(in the rows, 128 means zero)
Each row of numbers belongs to one of the nodes below and depends on some of the facts about them. Some rows are named. Which node is each other row?

Facts:
Λ: points at; β: uses
Λ(birul, zabebo); Λ(birul, vipluk); Λ(breflu, birugol); Λ(broge, zerobru); Λ(broge, distastir); Λ(brotutek, klukli)
Λ(brotutek, flastubur); Λ(brotutek, plegrezom); Λ(bruful, breflu); Λ(bruful, gratuk); Λ(bruful, piplin); Λ(brutropa, distastir)
Λ(brutrorom, gratuk); Λ(dinil, bridrer); Λ(dinil, vipluk); Λ(distastir, talol); Λ(dital, gratuk); Λ(drabrim, plegrezom)
Λ(draklum, gratuk); Λ(draklum, zodrar); Λ(draklum, kleno); Λ(driros, kasu); Λ(driros, breflu); Λ(driros, vival)
Λ(driros, flesti); Λ(driros, zabebo); Λ(dunal, talol); Λ(finom, plogrem); Λ(finom, plokes); Λ(fizik, konem)
Λ(fizik, dunal); Λ(fizik, dital); Λ(flesti, plasul); Λ(flesti, flaple); Λ(fluskol, brutropa); Λ(fluskol, piplin)
Λ(fluskol, dunal); Λ(fonul, breflu); Λ(fonul, gratuk); Λ(fonul, rarel); Λ(fugago, flaple); Λ(fugago, viskis)
Λ(grakiplal, gratuk); Λ(gravak, tibal); Λ(gribu, gratuk); Λ(gribu, vipluk); Λ(gruluvok, birugol); Λ(gruluvok, bridrer)
Λ(kifam, birul); Λ(kifam, meplosum); Λ(kifam, gratuk); Λ(kifam, tibal); Λ(kifam, klafo); Λ(kifam, zabebo)
Λ(kifam, vipluk); Λ(klafo, meplosum); Λ(kleno, kiten); Λ(kleno, gribu); Λ(klilir, gratuk); Λ(klilir, dristim)
Λ(klilir, mokul); Λ(kludules, meplosum); Λ(konem, distastir); Λ(latrel, dristim); Λ(lodro, vomovo); Λ(lodro, nokek)
Λ(lugeske, brutropa); Λ(lugeske, gratuk); Λ(maso, zabebo); Λ(meplosum, gribu); Λ(modasok, rarel); Λ(modasok, vipluk)
Λ(modasok, tuvam); Λ(mokul, distastir); Λ(moplun, riklogre); Λ(muboda, gratuk); Λ(muski, pliva); Λ(neki, nokek)
Λ(neki, zerobru); Λ(nobrim, meplosum); Λ(nobrim, bridrer); Λ(nobrim, stise); Λ(nokek, talol); Λ(nokek, gratuk)
Λ(nokek, muboda); Λ(pedru, stosker); Λ(pedru, vipluk); Λ(peskir, piplin); Λ(piflel, klozar); Λ(piflel, zodrar)
Λ(pifum, bruful); Λ(piplin, vipluk); Λ(pivu, gratuk); Λ(plegrezom, gratuk); Λ(pleplis, klozar); Λ(pligol, flutu)
Λ(pligol, zodrar); Λ(pligol, dunal); Λ(pligol, moplun); Λ(pligol, sedo); Λ(pligol, staplan); Λ(pliva, gratuk)
Λ(plogrem, bridrer); Λ(plokes, gratuk); Λ(pubo, nobrim); Λ(pumalel, gratuk); Λ(pumalel, flutu); Λ(riklogre, talol)
Λ(senes, muboda); Λ(senes, vipluk); Λ(sinek, piplin); Λ(sinek, piflel); Λ(sinek, skaskebri); Λ(sinek, staplan)
Λ(skaskebri, klafo); Λ(skodru, gribu); Λ(staplan, gratuk); Λ(stise, gratuk); Λ(stoklam, gribu); Λ(stoklam, piplin)
Λ(stoklam, mokul); Λ(stosker, flaple); Λ(suskos, moplun); Λ(talol, gratuk); Λ(tamal, pliva); Λ(tamal, gratuk)
Λ(tamal, vipluk); Λ(tavonen, pliva); Λ(tavonen, viskis); Λ(tibal, gratuk); Λ(tibal, vipluk); Λ(tibal, sedo)
Λ(tova, vomovo); Λ(tova, fluskol); Λ(tozu, gratuk); Λ(tozu, flaple); Λ(tozu, kludules); Λ(traste, brutropa)
Λ(traste, mokul); Λ(tribrin, vipluk); Λ(troso, gratuk); Λ(tudu, gratuk); Λ(tuso, klukli); Λ(tuso, tudu)
Λ(tuso, flutu); Λ(tuvam, mokul); Λ(vipluk, gratuk); Λ(vival, distastir); Λ(vodol, pumalel); Λ(vodol, zabebo)
Λ(vodrim, plasul); Λ(vomovo, klafo); Λ(zabebo, gratuk); Λ(zabebo, vipluk); Λ(zabin, gratuk); Λ(zerobru, talol)
Λ(zerobru, muboda); Λ(zigum, vodrim); Λ(zodrar, rarel); β(brevok, gratuk); β(brevok, klote); β(brevok, bogis)
β(brotutek, fesek); β(brotutek, daklozi); β(brotutek, tuplis); β(brotutek, nerel); β(dinil, kidrok); β(dinil, zabebo)
β(dinil, leten); β(drabrim, pibri); β(drabrim, plogaga); β(drabrim, finane); β(drasatru, klozar); β(drasatru, viskis)
β(drasatru, floflas); β(drostin, taskipluk); β(drostin, vatrin); β(fizik, breflu); β(fluskol, stosker); β(fluskol, suskos)
β(fluskol, zafu); β(fluskol, zegas); β(fluskol, klafo); β(fluskol, bogis); β(gedrul, ploguk); β(gedrul, finane)
β(geri, bragem); β(geri, nofle); β(gribu, loplek); β(gribu, dridriklo); β(gruluvok, breflu); β(gruluvok, zegas)
β(gruluvok, kuflus); β(gruluvok, sedo); β(guflin, suskos); β(klemol, birugol); β(klemol, zegas); β(klemol, daklozi)
β(klipugras, nudril); β(klipugras, pivu); β(klipugras, nerel); β(kludules, pifum); β(kogek, zigum); β(kogek, lodro)
β(kogek, pubo); β(koplibri, goklepul); β(koplibri, vadros); β(koplibri, klilir); β(koplibri, ribros); β(koplibri, sedo)
β(labros, doplakim); β(labros, kasu); β(labros, troso); β(labros, tibal); β(labros, driros); β(latrel, trugran)
β(latrel, brutropa); β(latrel, vipluk); β(latrel, pivu); β(leno, loplek); β(leno, piflon); β(leno, zaloplu)
β(lerok, troso); β(lerok, stifen); β(lerok, dital); β(lerok, nodutal); β(logatan, drosto); β(logatan, flostum)
β(logatan, bugel); β(logatan, badru); β(ludin, doplakim); β(ludin, goklepul); β(ludin, pumalel); β(ludin, kuflus)
β(lugeske, vodol); β(lugeske, kludas); β(lugeske, nuflan); β(meplosum, birul); β(meplosum, pifum); β(meplosum, riklogre)
β(meplosum, drapan); β(meplosum, ruris); β(neki, kidrok); β(neki, zasken); β(nobrim, senes); β(nobrim, nudril)
β(nuskoplo, ploguk); β(nuskoplo, dridriklo); β(nuskoplo, fesos); β(peskir, stosker); β(peskir, zigum); β(peskir, zabin)
β(plarar, bugel); β(plarar, soklel); β(plokes, soklel); β(puflar, flifo); β(puflar, kiten); β(puflar, tramar)
β(puflar, nodutal); β(rarel, tudu); β(rarel, viskis); β(raskir, noske); β(raskir, skagodi); β(rastok, dakol)
β(rastok, skaskebri); β(rastok, buplus); β(rotun, trugran); β(rotun, plazuk); β(rotun, droba); β(rotun, drapan)
β(rotun, lodro); β(rotun, stestoflal); β(rufige, plogrem); β(rufige, sarur); β(rufige, lodro); β(sinek, drapan)
β(sinek, bridrer); β(sinek, plogaga); β(sozol, kasu); β(sozol, plupa); β(stoklam, tozu); β(stoklam, piflel)
β(stoklam, vatrin); β(stoklam, stise); β(tamal, zegas); β(tamal, pofo); β(tamal, lodro); β(tima, skogrom)
β(tima, skaskebri); β(tova, mitrim); β(tova, pligol); β(tova, bridrer); β(tova, pivu); β(zerobru, vemum)
β(zerobru, brutrorom); β(zerobru, flaple); β(zerobru, klote); β(zerobru, ribros); β(zitu, drapan); β(zitu, dital)
β(zitu, pubo); β(zomekis, taskipluk); β(zomekis, vomovo); β(zomekis, retris); β(zomekis, skagodi); β(zomekis, tafutro)

Some rows with their names:
talol: [132 117 163 163 104 159 212 130  48 140  88 104 176 121  98  92  82 202
 111  96 146 213 142 112 112  69 104 227 150  74 138 135]
gratuk: [134 113 154 154 124 167 172  58 134 121  86 141 167  97 116 132 154 183
 145  95 125 194 137 115  90 116 163 106 133  86  92 146]
tozu: [110  96 137 145 172 161 197 152  78 102 117  97 121  72 170  90 131 176
 121 121 133 181 155 111 149 111 111 139 152 123 154 105]
plokes: [116 112 140 123 137 173 222 109  88 141  99 128 157 108 166 112 102 206
  93 104 128 214 157 104 147  56  81 146 110  59 106 132]
tamal: [ 84 131  76 139  95 164 167  33  59 167  85  86 131 113 144 118 123 154
 117 145 106 178 156 125 144  89 112 120 117  94 118 114]
klilir: [ 96 133 131 101 144 154 173  96 113 152  74 126  94  85 141 126 151 171
 144  81 120 168 125 127 139  84 114 175 151 102 151 146]
skogrom: [153 129 139 138 124 116 107 146 157 101 133 165 139 145 118 136 138 122
 136 123 136 118 129 121 108 147 143  99 115 133 115 140]
brutropa: [ 69 141  67  90  75 149 174 205  89 172 168 132  86 103 111 179 198  80
 134 115 119 126  54 149 166 127 128 183 105 113 196 216]
sarur: [139 136 136 149 122 141 112 106 142 109 137 131 143 142 102 158 132 113
 131 151 125 119 108 128 100 158 162  87 124 157 115 149]
tuplis: [136 119 156 118 113 111 112 135 152 124 127 160 162 142 117 128 168  87
 156 136  86 131 111 134 107 137 142 121 140 140 111 159]
raskir: [131 110 125 139 139 113 132 121 155 115 167 139 170 117 151 101 122  89
 115 120 157 129 154 160  85 158 133  95  97 153 124  86]
lerok: [131 124 126 112 140 133 108  75 175 123 161 132 162 140 121 143 119 135
 108 149 154 102  95 159  92 147  98 126  66 170  99  76]
modasok: [113 146  67 138 100 103 109 126  73 125  94 122  75 148 145 105 127 126
 125 118 114 121 167 114 166 122 108 122 129 115 152 113]
nofle: [151 127 144 141 125 112 108 142 158 106 135 156 139 140 116 133 142 120
 134 121 133 117 126 123 106 147 144 103 116 134 114 134]
vodol: [122 133 102 130 130 125 122 172  90 114 112 118  88 120 142 118 133 139
 143 148 132 120 147  99 170 119 119 137 144 117 142 123]
moplun: [126 141 132 105 140 105 131 168  92 139 134 114 102 136 126 108  77 121
 129 139 130 114 138 111 140 109 117 172 160 138 151 127]
konem: [ 79 146  44  95  81 151 162 204  99 170 172 144  86  84 122 164 174 100
 142 113 181 115  93 135 154 120 128 173  83  92 187 171]
nobrim: [123 106 157 102 137 133 132 183 145 180 125  80 138 109 196 126 127  58
 124 197 121 114 150 165 205  79  68 163 158  86 107 112]

Rows to name:
No name comes twice in this set of rows, the named rows included.
[ 96 129 107  66 151 126 130  96 121 189 128  99 111  87 151 117 112 103
 160 175 134 108 142 129 137  96 106 160 148 125 113  94]	gruluvok
[122 134 113 119 134 121 127 157 107 138 121 117 100 122 144 118 114 125
 132 138 132 120 146 119 159 114 112 141 140 118 141 119]	gravak
[ 86 173  95  85 142 120 141  72 101 188 134 110  81 142 146 131  53  94
 103 124 119 113 148 133 126 109 128 116 138 148 154 150]	peskir
[106 122 142 153 138 202 213  76  68 138  77  93 130  90 135 138 119 206
 114 118 119 211 138 106 136  81 131 133 147  83 128 157]	zabin
[109 156 123 110 140 138 133 132  88 145 103 113  76 109 119 137 105 116
 158 151 124 116 137  95 130 117 161 138 186 136 153 164]	suskos
[128 142  97 179  80 122 127  69 117 175  63  72 109 159 173  95 109 174
  55  37 116 165 202 168 211  78  94 137 108  24 143 101]	gribu
[113 159  84 121  53 124 152 218  53 171 152 135 125 120  60 134 106  99
 148 119 200 120  98 126 104 119 136 249 128 106 191 169]	distastir
[ 72 176  91  54 141 109 150  69 100 218 142 118  82 124 141 119  48  82
 116 117 119 114 152 131 113  92 133 138 144 139 156 155]	fluskol
[112 119 131 116 149 144 182 121  93 137 112 113 118 111 147 105 111 180
 112 104 112 173 144 113 149  92 101 148 140 103 135 131]	fonul
[142 136 124 104 119 106 118 124 161 137 166 177 168 158 137 133  95  99
 111 141 153 120 150 126  98 122 112  90  75 113  82 119]	logatan
[143 120 141 132 139 122 100 123 163  93 121 157 135 132 112 139 155 140
 144 124 140 112 102 137  98 154 122 130 114 160 119 107]	plupa
[154 106 156 153 120 125 100 146 150 106 148 112 153 149 111 144 168 119
 130 160  90 113  87 138 147 159 144 112 136 146 112 139]	bridrer

The same nodes again, as new rows of numbers:
Known rows:
bragem: [122 125 121 120 123 113 129 105 121 111 138 128 130 106 120 149 118 128
 124 141 135 140 161 104 126 139 118 131 123  95 147 114 124 143 151 110
 127 133 124 127 123 115 126 125 151 111 126 121 120 127]
puflar: [126 110 139 121 134 125 142 114 131  89 123 122 142 137 106 161 141 127
 142 146 152 166 162 113 107 157 141 106 136  96 136 131 142 123 153 114
 131 137 112 113 136 122  70 141 173 140 122 131 133 126]
kifam: [ 64 175 176 104 105 176  94 114 113 163 107 117 111 145 128 121  96 169
 139  93 133  97 108 125 148 144 158 143 138 183  72 152 142 106 122 167
 147  96 179 117 105 158 108 120  95 122 105 111 138 136]
plasul: [137 127  70 176 118  95 151 160 139 127 150 171 168 106 115 120 126 116
 158 167 195 160  94 159 130 113 139 127  96 149 128 111 141 136 124 123
 117 132 103 140 168 105 207 160 151 118 119 103 205 106]
fluskol: [143 107 174  99 158 108 133 142 120 101 155 159 102 218 140 116 165 154
 139  94 101 121 110 126 134  98 123 150 134 147 110 137 146  96  76 176
 135  93 142 148 119 145 118 154 104 208 158 134 131 137]
klilir: [121 151 147 116 139 140 109 116 110 132 123 132  99 154 149 118 135 187
 108 103  96  83  91 103 161 116 140 153 134 134  96 142 134 123 103 150
 135 107 201 138 105 145 144 143 124 168 135 115 124 121]
finom: [ 94 155 153 102 108 146 112 125 122 148 117 121 122 144 133 121 111 143
 131 104 135 121 131 130 139 136 141 121 134 162 101 139 131 112 125 152
 142  97 144 119 114 143 110 113 114 104 110 123 125 143]
klemol: [131 106 153 105 152 118 137 109 123  98 162 140 116 159 110 154 147 114
 147 121 146 163 170 115 116 128 107 122 117 107 146 128 150 133 137 104
 133 126 102 138 134 126 114 147 142 123 146 126 133 133]
pivu: [111 146 132 171 127 166 103 140 122 177 114 108 105 106 138 100  90 139
 123 112 110  87  74 156 146 122 127 140 139 175 107 153 119 137 112 128
 127 134 158 138 123 144 168 113  65 119 144 138 129 115]
sinek: [ 87 134 185 134 128 154 115 127 116 140 113 109 106 167 128 122  97 160
 152 105 141 130 123 136 127 158 136 140 158 181  95 163 143 105 118 165
 149  95 143 124 118 152  64 122  97 129 132 143 124 136]
plegrezom: [143 130 125 152 128 191 126 153 146 157 112 109 129 116 119 117 145  95
 119 124  89  95  80 168 125 105 152 100 135 149 122 141 119 124 137 116
 112 164 139 127 139 136 155 117  92 169 127 151 139 122]
latrel: [116 109 164 156 145 120 128 140 120 112 149 130 107 165 113 139 121 150
 153 124 135 136 118 132 125 136 123 153 148 148 120 151 135 116 112 159
 133 112 132 142 132 129  95 139 115 170 154 136 126 114]
rarel: [169 107 112 136 121 120 147 182 154 125 128 133 139 150 137 105 163  71
 109 118 110 148 113 164 118  93 128  71 143 143 136 128 103  93 110 153
 117 125  88 134 144 129 116 109 113 170 114 168 113 139]
mokul: [178 102 100 153 140  74 144 174 135 115 140 150 123 151 159 102 158 131
  98 126  90 119  81 133 131  92 115 133 143 124 137 120 100 101  81 177
 106 111 128 148 130 122 140 128 122 211 143 145 110 118]
rufige: [124 101 148 123 157 117 144 114 132  97 145 130 123 149 113 150 135 118
 158 142 152 164 168 130 102 148 115 138 127 109 146 127 149 133 134 114
 139 136  92 122 138 126  93 144 141 122 153 129 129 140]
brevok: [134 114 155  94 148 121 139 107 128  97 161 140 116 155 108 155 155 118
 139 119 137 162 168 110 119 128 121 118 120  98 142 122 145 130 145 111
 132 131 111 135 132 121 112 146 158 137 138 127 136 133]
stosker: [118 147 100 146 129 121 130 135 126 150 135 163 142 127 130 108 116 134
 157 140 175 129  91 160 136 112 131 153  85 173 110 114 160 150  99 113
 131 128 121 140 151 132 226 154 113  84 133  92 203 129]
distastir: [195  97  94 162 141  79 148 184 137 117 140 156 127 153 157  96 164 132
 101 134  78 113  67 142 132  80 117 138 144 121 139 122  96 103  78 175
 103 122 130 151 134 118 153 135 116 228 149 155 114 113]

Rows to name:
No name comes twice in this set of rows, the named rows included.
[158 128  62 170 119 116 150 168 143 141 141 172 159 105 133 105 151  85
 130 151 175 150  76 177 141  82 137  89  83 157 120 108 139 147 114 101
 113 146 116 149 170 118 247 151 136 112 118 114 203 121]	flaple
[ 86 157 140 145 118 171 112 123 121 151 129 128 135 110 111 137 108 150
 155 128 151 107  85 139 135 128 160 151 118 164  93 144 149 127 140 130
 132 137 164 124 129 136 166 144 112 136 120 104 175 113]	tavonen
[156 129  97 115 120  92 137 155 134 142 125 152 126 155 171  79 141 104
 108 113 142 148 124 151 144 100 111  92 113 156 126 115 129 126  84 131
 131  96 105 138 135 137 162 125 123  87 114 131 132 157]	breflu
[160 111 121 146 140 131 129 151 137 124 128 125 124 131 131 122 150 127
 113 126  82 101  85 140 127 105 129 133 141 117 134 136 110 120 115 140
 111 147 136 137 128 128 143 124 110 199 140 146 116 113]	moplun
[132 144 125 146 117 187 114 147 138 162 105 107 130 105 127 108 133 113
 113 115  86  79  73 155 138 103 149 113 134 148 115 144 114 126 134 121
 117 159 154 124 132 140 158 109  90 158 121 144 133 123]	tudu
[ 97 156 165 114 116 167 103 123 120 154 116 111 117 142 127 120 118 152
 127 101 109  94 110 128 142 133 151 133 145 158  93 149 129 115 126 153
 139 115 160 119 110 148 110 118  99 140 115 129 120 133]	draklum
[144 133 113 155 121 170 130 167 148 158 114 128 140 117 123 107 142  94
 127 124 109 107  72 172 126  92 148 101 125 159 121 136 118 118 122 130
 112 152 130 131 143 135 173 119  94 159 116 142 150 125]	pliva
[157 128  73 153 118  94 141 154 137 128 105 152 149 129 156  95 131 139
 114 150 151 142  89 143 143 117 137 109 120 137 114 118 131 126  98 139
 125 114 130 132 144 124 169 140 157 120 111 118 152 131]	kasu
[113 146 126 145 115 123 115 138 122 153 104 123 122 129 152  98 101 148
 131 126 130 112 109 138 132 145 125 146 135 166 103 131 126 123  97 151
 139 104 127 120 118 143 125 113 102  92 130 123 120 139]	pifum
[ 98 150 106 166 109 108 134 139 121 138 148 164 154 114 114 130 107 154
 167 153 208 146  86 144 139 127 156 151  94 172  97 125 156 124 121 140
 130 113 143 138 148 117 191 168 142 118 116  86 208 110]	flesti
[124 135 125 106 114 109 126 137 131 152 106 131 129 145 156  89 117 106
 129 117 153 149 150 148 126 142 118 114 128 170 121 124 130 121  96 138
 145  96  79 122 128 144 116 107 109  57 123 128 122 166]	plogrem
[113 151 143 139 118 178 112 138 132 156 115 118 121 129 129 115 124 136
 124 108 102  89  81 145 138 113 156 127 136 161 102 153 125 114 120 145
 122 133 159 122 125 143 140 121  95 159 121 132 134 125]	grakiplal

Now the same nodes, written a new way:
Named rows:
stosker: [122 130 149 121 115 125 112 123 110 127 123 132 114 128 126 133 119 117
 125 122 132 134 131 133 134 142]
pumalel: [119 127 142 125 125 133 124 118 119 128 134 137 125 130 146 145 124 136
 124 127 123 127 134 128 117 141]
skaskebri: [123 131 133 127 127 113 133 120 121 130 132 125 128 121 145 139 125 125
 129 132 124 125 131 144 126 126]
pedru: [137 128 135 139 125 129 132 134 122 133 139 136 135 124 123 139 106 124
 134 138 133 125 138 137 131 142]
nuskoplo: [132 139 134 122 144 135 135 133 133 136 130 129 122 139 129 127 118 130
 121 128 125 126 131 135 119 120]
skagodi: [142 133 125 124 119 118 131 117 114 125 123 140 131 117 145 151 122 133
 128 114 127 134 121 142 136 129]
flifo: [128 132 134 129 124 133 134 121 126 132 131 139 124 120 151 141 122 133
 123 129 119 123 121 128 131 136]
plasul: [138 151 154  94 115 148 131 155 107 147 111 112 100 151 116 125 123 113
 121 102 103 134 111 128 202 152]
dakol: [124 139 130 126 131 123 129 124 122 129 125 131 128 127 143 135 122 133
 128 125 128 127 130 134 131 127]
gedrul: [131 136 132 123 141 135 134 132 133 136 132 133 122 136 129 129 115 129
 124 129 124 124 128 134 121 118]
tuplis: [122 131 136 127 121 127 123 123 120 126 124 131 123 132 130 136 126 122
 128 126 128 129 130 140 123 124]
dristim: [133 120 120 116 121 116 125 102 128 152 118 143 109 144 156 113  99 120
  99 111 136 151 131 122 116 121]
ploguk: [120 137 128 127 127 122 127 126 128 130 129 132 121 132 143 130 127 124
 128 134 128 121 132 140 132 125]
gratuk: [119 132 140 114 119 120 119 112 116 135 124 130 117 139 142 143 127 127
 117 119 123 137 131 135 116 131]
vemum: [119 128 144 125 123 127 124 120 118 129 127 128 127 132 138 141 123 130
 124 123 128 127 139 135 122 138]
viskis: [128 136 127 110 119 120 123 119 118 142 121 132 109 144 149 128 121 124
 115 116 123 138 131 131 145 132]
plarar: [136 134 133 121 141 131 135 129 125 136 131 130 126 135 129 135 116 130
 125 123 125 127 132 134 123 122]
birugol: [121 131 139 112 111 119 116 111 120 138 119 128 110 144 142 134 122 119
 113 115 124 144 125 134 117 127]

Name these rows:
No name comes twice in this set of rows, the named rows included.
[121 171 131 115 152 164 105 142 128  99 143 154 126 145 106 171 148 163
 155 121 134 121 137 137 103 123]	brotutek
[122 169 122  94 133 142 110 125 125 119 144 150 105 159 144 168 154 152
 141 120 116 131 127 133 111 123]	klukli
[113 125 147 127 109 124 112 115 114 124 124 131 123 128 134 145 126 121
 127 123 129 130 130 140 120 139]	zegas
[132 132 133 122 130 121 130 119 124 135 131 131 123 131 141 136 122 127
 124 124 123 130 128 135 120 122]	kleno
[122 126 145 135 131 140 130 127 122 128 131 136 135 114 143 130 113 133
 133 126 128 119 127 123 141 148]	driros
[130 130 156 127 144 147 135 122 127 137 126 132 130 132 131 143 118 142
 115 115 124 133 127 119 114 132]	ludin
[112 129 143 118 113 127 122 107 116 136 120 125 119 141 151 147 131 134
 112 116 117 130 125 131 113 134]	sedo
[121 129 135 127 120 134 123 114 127 129 138 146 123 119 151 134 117 127
 134 135 123 130 114 130 125 136]	dital
[138 133 138 123 134 146 125 127 134 134 131 138 122 128 116 133 110 123
 127 126 121 138 107 132 110 120]	rotun
[134 138 129 114 137 127 132 116 130 140 122 119 120 141 143 135 120 140
 114 112 112 130 116 134 115 112]	rarel
[125 144 128 124 138 143 122 131 125 113 143 147 132 130 129 157 135 143
 147 130 132 116 137 140 119 131]	tuso
[125 132 134 107 122 117 129 107 128 146 132 130 109 136 164 132 124 126
 117 123 109 140 111 125 119 128]	kiten
[123 132 139 106 118 128 128 114 119 145 128 131 105 139 163 128 122 127
 115 117 112 136 116 119 141 142]	kasu

